Here is a tiny trained network, its code and every weight. The questions are about switching its units off for an input and a target symbol, where a switched-off unit gives its printed mean instead of its output.

import numpy as np


def w(rows, s, z=0):
    codes = np.array(rows[::2]) - 128.0
    scale = np.full(codes.shape[1], s)
    scale[-1] = z or s
    return codes * scale


def norm(h):
    return h / np.sqrt((h * h).mean(-1, keepdims=True) + 1e-5)


def f(y):
    return np.maximum(y, 0)


def softmax(a):
    e = np.exp(a - a.max(-1, keepdims=True))
    return e / e.sum(-1, keepdims=True)


def log_softmax(a):
    a = a - a.max(-1, keepdims=True)
    return a - np.log(np.exp(a).sum(-1, keepdims=True))


def net(x, mask):
    ids = ['βδηλμξπτφψ'.index(c) for c in x.split()]
    T = len(ids)
    res = E[ids] + P[:T]
    u = 0
    for l in range(2):
        q, k, v = (norm(res) @ M[l].T for M in (Q, K, V))
        z = softmax(np.where(np.tri(T) > 0, q @ k.T / 4**0.5, -1e9)) @ v
        res = res + np.where(mask[u], z, O[l][:, -1]) @ O[l][:, :-1]
        u += 1
        y = f(norm(res) @ A[l][:, :-1].T + A[l][:, -1])
        res = res + np.where(mask[u : u + 16], y, B[l][:, -1]) @ B[l][:, :-1]
        u += 16
    return log_softmax(norm(res)[-1] @ U[:, :-1].T + U[:, -1])


Q, K, V, O, A, B = {}, {}, {}, {}, {}, {}
E = w([
[96,147,169,114,122],'β',
[142,122,90,158,137],'δ',
[145,172,126,97,130],'η',
[151,111,135,141,119],'λ',
[133,122,122,168,136],'μ',
[154,142,135,112,148],'ξ',
[111,131,158,126,113],'π',
[140,141,159,113,142],'τ',
[124,130,122,138,133],'φ',
[142,80,63,5,175],'ψ',
],0.013)
P = w([
[104,217,109,69,103],'0',
[173,126,163,201,5],'1',
[165,117,178,183,67],'2',
[161,116,179,165,93],'3',
[154,119,181,157,108],'4',
[136,114,191,144,178],'5',
],0.0029)
Q[0] = w([
[17,83,86,223,97],'0.h1',
[210,107,137,45,157],'0.h1',
[108,100,201,252,62],'0.h1',
[74,178,16,5,147],'0.h1',
],0.0041)
K[0] = w([
[163,148,181,179,98],'0.h1',
[89,113,110,84,133],'0.h1',
[124,254,148,203,151],'0.h1',
[128,34,119,105,112],'0.h1',
],0.0055)
V[0] = w([
[181,125,63,75,125],'0.h1',
[2,100,138,69,203],'0.h1',
[155,88,216,139,251],'0.h1',
[159,217,134,187,53],'0.h1',
],0.0037)
O[0] = w([
[47,67,100,76,115,127],'0.h1',
[165,93,31,119,91,1],'0.h1',
[170,138,133,110,99,91],'0.h1',
[145,147,174,172,254,251],'0.h1',
],0.0055,0.0025)
A[0] = w([
[78,136,57,131,100,125],'0.n1',
[167,1,149,60,115,176],'0.n2',
[75,145,180,141,97,178],'0.n3',
[115,118,105,214,175,58],'0.n4',
[156,145,100,45,82,212],'0.n5',
[108,142,59,26,202,109],'0.n6',
[114,55,91,197,120,228],'0.n7',
[82,60,8,53,146,135],'0.n8',
[192,163,145,204,82,141],'0.n9',
[131,78,178,155,203,68],'0.n10',
[58,68,112,174,195,139],'0.n11',
[181,220,172,95,114,159],'0.n12',
[105,162,133,88,216,154],'0.n13',
[81,174,128,173,108,154],'0.n14',
[86,246,101,104,169,250],'0.n15',
[150,118,75,52,169,204],'0.n16',
],0.0043,0.0014)
B[0] = w([
[76,100,151,163,205,140],'0.n1',
[248,246,134,1,101,157],'0.n2',
[206,99,44,74,208,205],'0.n3',
[173,145,186,64,115,210],'0.n4',
[132,115,90,155,65,164],'0.n5',
[106,90,167,108,101,171],'0.n6',
[119,94,170,58,202,183],'0.n7',
[59,82,47,65,100,167],'0.n8',
[56,144,203,63,180,227],'0.n9',
[138,169,51,145,23,241],'0.n10',
[160,157,158,86,82,194],'0.n11',
[118,56,76,191,166,254],'0.n12',
[142,129,134,158,79,225],'0.n13',
[153,76,148,98,147,183],'0.n14',
[140,46,143,156,111,241],'0.n15',
[87,169,156,139,58,166],'0.n16',
],0.0035,0.0031)
Q[1] = w([
[178,184,192,163,150],'1.h1',
[98,108,17,95,2],'1.h1',
[178,97,202,129,196],'1.h1',
[106,130,95,138,48],'1.h1',
],0.0075)
K[1] = w([
[187,95,88,27,76],'1.h1',
[185,241,237,253,183],'1.h1',
[121,84,56,5,117],'1.h1',
[183,125,179,206,122],'1.h1',
],0.0064)
V[1] = w([
[125,237,221,42,37],'1.h1',
[255,130,95,184,139],'1.h1',
[111,3,160,104,71],'1.h1',
[113,173,109,185,250],'1.h1',
],0.0047)
O[1] = w([
[149,24,204,199,102,49],'1.h1',
[140,253,138,160,67,92],'1.h1',
[149,105,79,77,93,253],'1.h1',
[103,134,44,189,169,136],'1.h1',
],0.0061,0.0034)
A[1] = w([
[179,149,168,92,227,155],'1.n1',
[150,19,127,120,101,252],'1.n2',
[130,80,103,92,105,26],'1.n3',
[38,115,101,120,23,74],'1.n4',
[96,106,64,100,158,2],'1.n5',
[162,97,132,98,194,66],'1.n6',
[114,128,56,109,162,42],'1.n7',
[93,127,70,97,165,42],'1.n8',
[157,186,49,72,222,137],'1.n9',
[212,164,118,173,73,87],'1.n10',
[59,255,83,78,107,88],'1.n11',
[109,169,71,133,165,70],'1.n12',
[117,102,110,158,246,196],'1.n13',
[158,151,150,150,184,191],'1.n14',
[163,158,191,127,139,51],'1.n15',
[172,67,199,117,177,199],'1.n16',
],0.0063,0.0026)
B[1] = w([
[97,101,78,96,108,241],'1.n1',
[138,147,115,195,174,204],'1.n2',
[167,254,110,114,135,142],'1.n3',
[131,97,31,180,133,139],'1.n4',
[141,159,251,135,159,159],'1.n5',
[49,206,82,115,130,175],'1.n6',
[114,180,203,131,124,169],'1.n7',
[116,206,199,113,115,170],'1.n8',
[51,35,178,133,103,254],'1.n9',
[24,176,193,87,144,160],'1.n10',
[149,55,32,229,95,179],'1.n11',
[102,75,179,174,45,168],'1.n12',
[198,174,157,109,192,227],'1.n13',
[154,128,109,124,74,201],'1.n14',
[116,196,95,103,62,166],'1.n15',
[119,156,66,145,128,231],'1.n16',
],0.0048,0.0058)
U = w([
[190,19,219,193,173,162],'β',
[149,125,32,97,244,42],'δ',
[197,189,170,201,175,81],'η',
[196,112,109,57,126,3],'λ',
[29,105,216,18,218,152],'μ',
[142,221,206,85,10,224],'ξ',
[85,71,56,2,32,111],'π',
[163,200,164,225,164,158],'τ',
[62,108,55,221,39,189],'φ',
[241,60,199,65,59,79],'ψ',
],0.0072,0.0024)

Each question gives the input, a string of symbols that net reads in full, and the target symbol t.
The units are the heads (4 rows each of Q, K, V and O) and the neurons (one row each of A and B). Each row of codes is followed by its name. A weight is (code - 128) times the scale printed after its matrix; where a second scale follows, it is the last column's (O, A, B and U).
mask holds one flag per unit, layer by layer, with each layer's heads first. A switched-off unit (its flag False) gives its mean, the last column of its rows in O or B, instead of its output. The means were averaged over made-up inputs and are rounded, as every weight is.
A unit's drop is (log p(t) with every unit on - log p(t) with that unit switched off) / (log p(t) with every unit on - log p(t) with every unit switched off).
The circuit of an input: a set's keep is (log p(t) with only the set's units on - log p(t) with every unit switched off) / (log p(t) with every unit on - log p(t) with every unit switched off). Starting from the 12 units with the biggest drops (on a tie, the unit counted first), units are removed one at a time, each time the one whose removal leaves the highest keep (on an exact tie, the one counted first), for as long as the keep stays at least 0.8.
units of the circuit, in order: the units of the circuit, biggest drop first
unit that matters most: the unit with the biggest drop
k most important neurons: the k neurons with the biggest drops, biggest first
top k neurons in layer l: the k neurons of layer l with the biggest drops, biggest first
drop when u is switched off: that unit's drop, to one decimal
input π δ η β η, target φ: top neuron in layer 1 => [1.n11]
input π τ δ π τ, target φ: 2 most important neurons => [0.n12 1.n11]
input η φ δ, target β: units of the circuit, in order => [1.h1 0.h1]
input λ η δ δ δ, target η: units of the circuit, in order => [0.h1 1.n13]
input ξ τ τ π η, target ψ: units of the circuit, in order => [1.h1 0.h1 0.n6 0.n15]
input π δ τ, target φ: 3 most important neurons => [1.n11 0.n12 0.n15]
input φ π φ, target δ: 3 most important neurons => [0.n12 0.n11 0.n15]
input π μ β, target φ: 2 most important neurons => [1.n11 0.n15]
input δ ξ ψ η μ π, target β: 3 most important neurons => [0.n2 0.n16 1.n2]
input π λ β, target φ: 2 most important neurons => [1.n11 0.n3]
input β η ψ δ, target δ: top 2 neurons in layer 1 => [1.n2 1.n9]
input φ μ π δ, target δ: 2 most important neurons => [0.n12 0.n11]
input β β μ δ π δ, target π: 3 most important neurons => [0.n15 0.n12 0.n9]
input φ β β δ η ξ, target δ: 2 most important neurons => [0.n12 0.n11]
input η μ π δ φ, target β: units of the circuit, in order => [1.h1]
input τ τ η ξ, target ξ: top 2 neurons in layer 0 => [0.n12 0.n9]
input τ λ β τ, target ξ: 2 most important neurons => [0.n12 0.n15]
input ξ τ η, target ψ: top 3 neurons in layer 0 => [0.n16 0.n6 0.n15]
input π ξ π, target φ: top 2 neurons in layer 0 => [0.n12 0.n15]
input μ φ δ, target τ: unit that matters most => 1.h1
input ψ τ τ δ δ ξ, target ξ: 2 most important neurons => [0.n2 1.n10]
input δ μ δ π ξ δ, target μ: 2 most important neurons => [0.n15 0.n9]
input π δ δ η ξ π, target φ: drop when 0.h1 is switched off => 1.0
input μ μ λ τ β π, target τ: drop when 1.h1 is switched off => 0.9
input δ μ δ φ, target μ: drop when 1.n2 is switched off => 0.0
input η δ τ φ π, target β: drop when 0.h1 is switched off => 0.2
input δ ξ π π η, target μ: unit that matters most => 0.h1
